Here is a tiny trained network, its code and every weight. The questions are about switching its units off for an input and a class, where a switched-off unit gives its printed mean instead of its output.

import numpy as np


def w(rows, s, z=0):
    codes = np.array(rows[::2]) - 128.0
    scale = np.full(codes.shape[1], s)
    scale[-1] = z or s
    return codes * scale


def norm(h):
    return h / np.sqrt((h * h).mean(-1, keepdims=True) + 1e-5)


def f(y):
    return np.maximum(y, 0)


def log_softmax(a):
    a = a - a.max(-1, keepdims=True)
    return a - np.log(np.exp(a).sum(-1, keepdims=True))


def net(x, mask):
    res = np.array(x, float).reshape(1, 3) / 4 @ E
    u = 0
    for l in range(2):
        y = f(norm(res) @ A[l][:, :-1].T + A[l][:, -1])
        res = res + np.where(mask[u : u + 4], y, B[l][:, -1]) @ B[l][:, :-1]
        u += 4
    return log_softmax(norm(res)[-1] @ U[:, :-1].T + U[:, -1])


A, B = {}, {}
E = w([
[180,135,212,144,146,213,4,131,130,162,84,130],'x0',
[128,72,150,147,72,116,98,148,187,202,75,127],'x1',
[111,153,204,116,155,122,158,117,88,119,73,153],'x2',
],0.014)
A[0] = w([
[149,117,127,130,122,158,79,127,138,135,144,118,2],'0.n0',
[110,71,117,119,72,90,138,132,177,208,82,134,144],'0.n1',
[100,103,175,134,107,113,146,141,149,176,66,132,1],'0.n2',
[149,124,117,134,130,167,6,132,145,136,144,126,218],'0.n3',
],0.02,0.002)
B[0] = w([
[122,181,193,237,244,148,27,73,78,67,140,122,184],'0.n0',
[99,177,145,254,220,181,70,224,115,105,94,108,228],'0.n1',
[227,59,164,114,49,3,43,49,188,175,141,140,197],'0.n2',
[197,141,242,230,148,153,112,205,92,154,79,60,255],'0.n3',
],0.0092,0.021)
A[1] = w([
[122,117,56,190,142,109,77,139,168,106,167,122,246],'1.n0',
[7,147,27,144,178,215,92,204,180,131,107,170,51],'1.n1',
[103,148,69,68,76,218,132,178,102,171,72,155,41],'1.n2',
[102,147,203,72,123,247,49,103,132,141,102,152,1],'1.n3',
],0.016,0.0022)
B[1] = w([
[122,163,127,81,139,249,201,147,68,109,148,89,253],'1.n0',
[129,109,100,66,104,54,143,54,140,115,170,159,195],'1.n1',
[174,175,101,151,120,154,117,123,125,197,78,110,128],'1.n2',
[136,111,111,197,73,116,110,213,176,157,103,92,232],'1.n3',
],0.013,0.011)
U = w([
[133,85,86,84,63,75,106,27,183,190,89,225,3],'0',
[74,151,1,121,139,162,224,93,110,93,195,141,203],'1',
[151,143,141,241,156,177,74,150,135,163,92,126,224],'2',
],0.0091,0.0025)

Each question gives the input, the list of numbers given to net, and the class t.
The units are the neurons (one row each of A and B). Each row of codes is followed by its name. A weight is (code - 128) times the scale printed after its matrix; where a second scale follows, it is the last column's (A, B and U).
mask holds one flag per neuron, layer by layer. A switched-off neuron (its flag False) gives its mean, the last column of its row in B, instead of its output. The means were averaged over made-up inputs and are rounded, as every weight is.
A unit's drop is (log p(t) with every unit on - log p(t) with that unit switched off) / (log p(t) with every unit on - log p(t) with every unit switched off).
The circuit of an input: a set's keep is (log p(t) with only the set's units on - log p(t) with every unit switched off) / (log p(t) with every unit on - log p(t) with every unit switched off). Starting from all 8 units, units are removed one at a time, each time the one whose removal leaves the highest keep (on an exact tie, the one counted first), for as long as the keep stays at least 0.8.
circuit, biggest first: the units of the circuit, biggest drop first
k most important neurons: the k neurons with the biggest drops, biggest first
top k neurons in layer l: the k neurons of layer l with the biggest drops, biggest first
drop when u is switched off: that unit's drop, to one decimal
input [-5,6,-6], class 1: 2 most important neurons : [0.n3, 1.n1]
input [-3,4,-3], class 1: circuit, biggest first : [0.n3, 1.n0]
input [-6,-1,8], class 0: circuit, biggest first : [0.n3, 0.n1]
input [-4,-7,-2], class 1: top neuron in layer 0 : [0.n3]
input [-6,4,-2], class 1: 2 most important neurons : [0.n3, 1.n1]
input [-2,-2,8], class 0: 3 most important neurons : [0.n3, 0.n1, 1.n0]
input [-2,-6,2], class 1: 2 most important neurons : [0.n3, 0.n2]
input [-8,8,-5], class 1: drop when 1.n1 is switched off : 0.2
input [-6,-6,-2], class 1: drop when 1.n0 is switched off : 0.0
input [-4,-6,5], class 1: drop when 0.n3 is switched off : 0.3
